Below is a small trained network, with its code and all its weights. Each question gives an input and a class and asks what happens when units are switched off, that is, made to give their printed mean instead of their output.

import numpy as np


def w(rows, s, z=0):
    codes = np.array(rows[::2]) - 128.0
    scale = np.full(codes.shape[1], s)
    scale[-1] = z or s
    return codes * scale


def f(y):
    return np.maximum(y, 0)


def log_softmax(a):
    a = a - a.max(-1, keepdims=True)
    return a - np.log(np.exp(a).sum(-1, keepdims=True))


def net(x, mask):
    res = np.array(x, float).reshape(1, 6) / 4 @ E
    y = f(res @ A[0][:, :-1].T + A[0][:, -1])
    res = res + np.where(mask, y, B[0][:, -1]) @ B[0][:, :-1]
    return log_softmax(res[-1] @ U[:, :-1].T + U[:, -1])


A, B = {}, {}
E = w([
[225,77,93,246,108,173],'x0',
[85,93,126,195,234,144],'x1',
[124,130,226,142,1,174],'x2',
[147,131,118,144,163,244],'x3',
[235,23,168,68,120,100],'x4',
[72,88,158,180,198,45],'x5',
],0.0083)
A[0] = w([
[126,85,109,96,155,30,140],'n0',
[186,172,98,85,115,185,139],'n1',
[126,114,57,121,134,12,126],'n2',
[107,140,152,163,176,196,201],'n3',
[214,97,161,132,66,112,157],'n4',
[162,45,231,111,78,126,152],'n5',
[182,73,116,127,51,161,214],'n6',
[142,169,62,206,48,125,189],'n7',
[154,73,118,123,57,166,146],'n8',
[174,21,180,147,85,126,148],'n9',
[89,140,126,132,200,54,252],'n10',
[107,69,104,200,173,151,202],'n11',
[28,165,128,232,128,29,217],'n12',
[114,192,89,98,114,143,203],'n13',
[97,121,91,112,155,21,125],'n14',
[141,98,75,217,166,219,202],'n15',
[156,81,143,160,197,180,175],'n16',
[145,24,133,153,68,104,196],'n17',
[110,128,186,59,190,146,148],'n18',
[53,200,144,111,114,123,168],'n19',
[135,192,131,55,68,174,192],'n20',
[127,109,152,62,148,70,252],'n21',
[59,204,147,90,120,113,207],'n22',
[77,149,126,118,160,26,187],'n23',
],0.011,0.004)
B[0] = w([
[152,50,168,79,166,47,209],'n0',
[177,139,57,89,161,173,191],'n1',
[146,72,128,95,112,102,202],'n2',
[118,150,124,198,193,159,195],'n3',
[158,168,150,100,91,111,232],'n4',
[143,184,191,134,122,114,250],'n5',
[171,208,129,113,84,140,237],'n6',
[138,136,76,139,61,131,200],'n7',
[176,157,148,95,130,112,208],'n8',
[172,182,179,157,111,133,238],'n9',
[130,62,154,147,119,101,227],'n10',
[157,125,168,194,176,70,213],'n11',
[91,101,111,167,45,92,248],'n12',
[109,93,96,103,106,193,181],'n13',
[127,44,170,107,105,100,208],'n14',
[174,118,87,215,194,121,243],'n15',
[157,136,121,202,172,93,203],'n16',
[174,186,195,134,98,87,223],'n17',
[111,94,171,93,203,157,187],'n18',
[1,159,121,148,79,172,205],'n19',
[116,175,107,59,150,199,226],'n20',
[156,98,167,76,178,126,223],'n21',
[31,116,138,118,125,176,219],'n22',
[106,36,132,122,86,123,224],'n23',
],0.0098,0.012)
U = w([
[155,118,149,107,154,121,2],'0',
[125,58,133,91,132,75,183],'1',
[174,199,163,115,86,103,42],'2',
[57,142,124,78,168,195,84],'3',
[59,115,87,170,62,147,183],'4',
[200,128,3,84,99,177,138],'5',
[155,112,94,204,188,112,241],'6',
],0.013,0.002)

Each question gives the input, the list of numbers given to net, and the class t.
The units are the neurons (one row each of A and B). Each row of codes is followed by its name. A weight is (code - 128) times the scale printed after its matrix; where a second scale follows, it is the last column's (A, B and U).
mask holds one flag per neuron, in row order. A switched-off neuron (its flag False) gives its mean, the last column of its row in B, instead of its output. The means were averaged over made-up inputs and are rounded, as every weight is.
A unit's drop is (log p(t) with every unit on - log p(t) with that unit switched off) / (log p(t) with every unit on - log p(t) with every unit switched off).
The circuit of an input: a set's keep is (log p(t) with only the set's units on - log p(t) with every unit switched off) / (log p(t) with every unit on - log p(t) with every unit switched off). Starting from the 12 units with the biggest drops (on a tie, the unit counted first), units are removed one at a time, each time the one whose removal leaves the highest keep (on an exact tie, the one counted first), for as long as the keep stays at least 0.8.
circuit, biggest first: the units of the circuit, biggest drop first
unit that matters most: the unit with the biggest drop
k most important neurons: the k neurons with the biggest drops, biggest first
drop of u: that unit's drop, to one decimal
input [7,2,4,4,-8,-4], class 6: 3 most important neurons	n15; n3; n11
input [8,2,0,6,1,-6], class 6: unit that matters most	n15
input [6,5,5,1,-3,-8], class 5: circuit, biggest first	n7; n1
input [-6,4,-5,-3,-5,-4], class 4: circuit, biggest first	n19; n12
input [-1,-7,2,7,-4,-1], class 5: circuit, biggest first	n1; n5
input [-5,-3,7,-7,-6,-5], class 3: 2 most important neurons	n20; n22
input [-6,-6,-7,-5,-8,-3], class 4: 2 most important neurons	n19; n12
input [-5,-4,5,1,-1,7], class 4: 2 most important neurons	n12; n19
input [3,-1,3,-1,-1,8], class 1: 4 most important neurons	n6; n15; n19; n12
input [2,-4,-3,5,4,5], class 6: circuit, biggest first	n16; n20
input [5,8,-7,-8,-7,3], class 1: 2 most important neurons	n14; n23
input [5,-4,-7,-8,0,-5], class 5: 2 most important neurons	n7; n11
input [6,-7,6,-7,-7,1], class 4: 2 most important neurons	n12; n7
input [0,8,4,-4,-3,3], class 4: circuit, biggest first	n12
input [3,-2,1,-5,8,8], class 2: 3 most important neurons	n9; n17; n5
input [-6,-7,0,-5,-8,6], class 4: drop of n19	0.3
input [-8,0,-6,7,5,-7], class 3: drop of n18	0.3
input [5,2,6,8,-3,-7], class 5: drop of n4	0.0
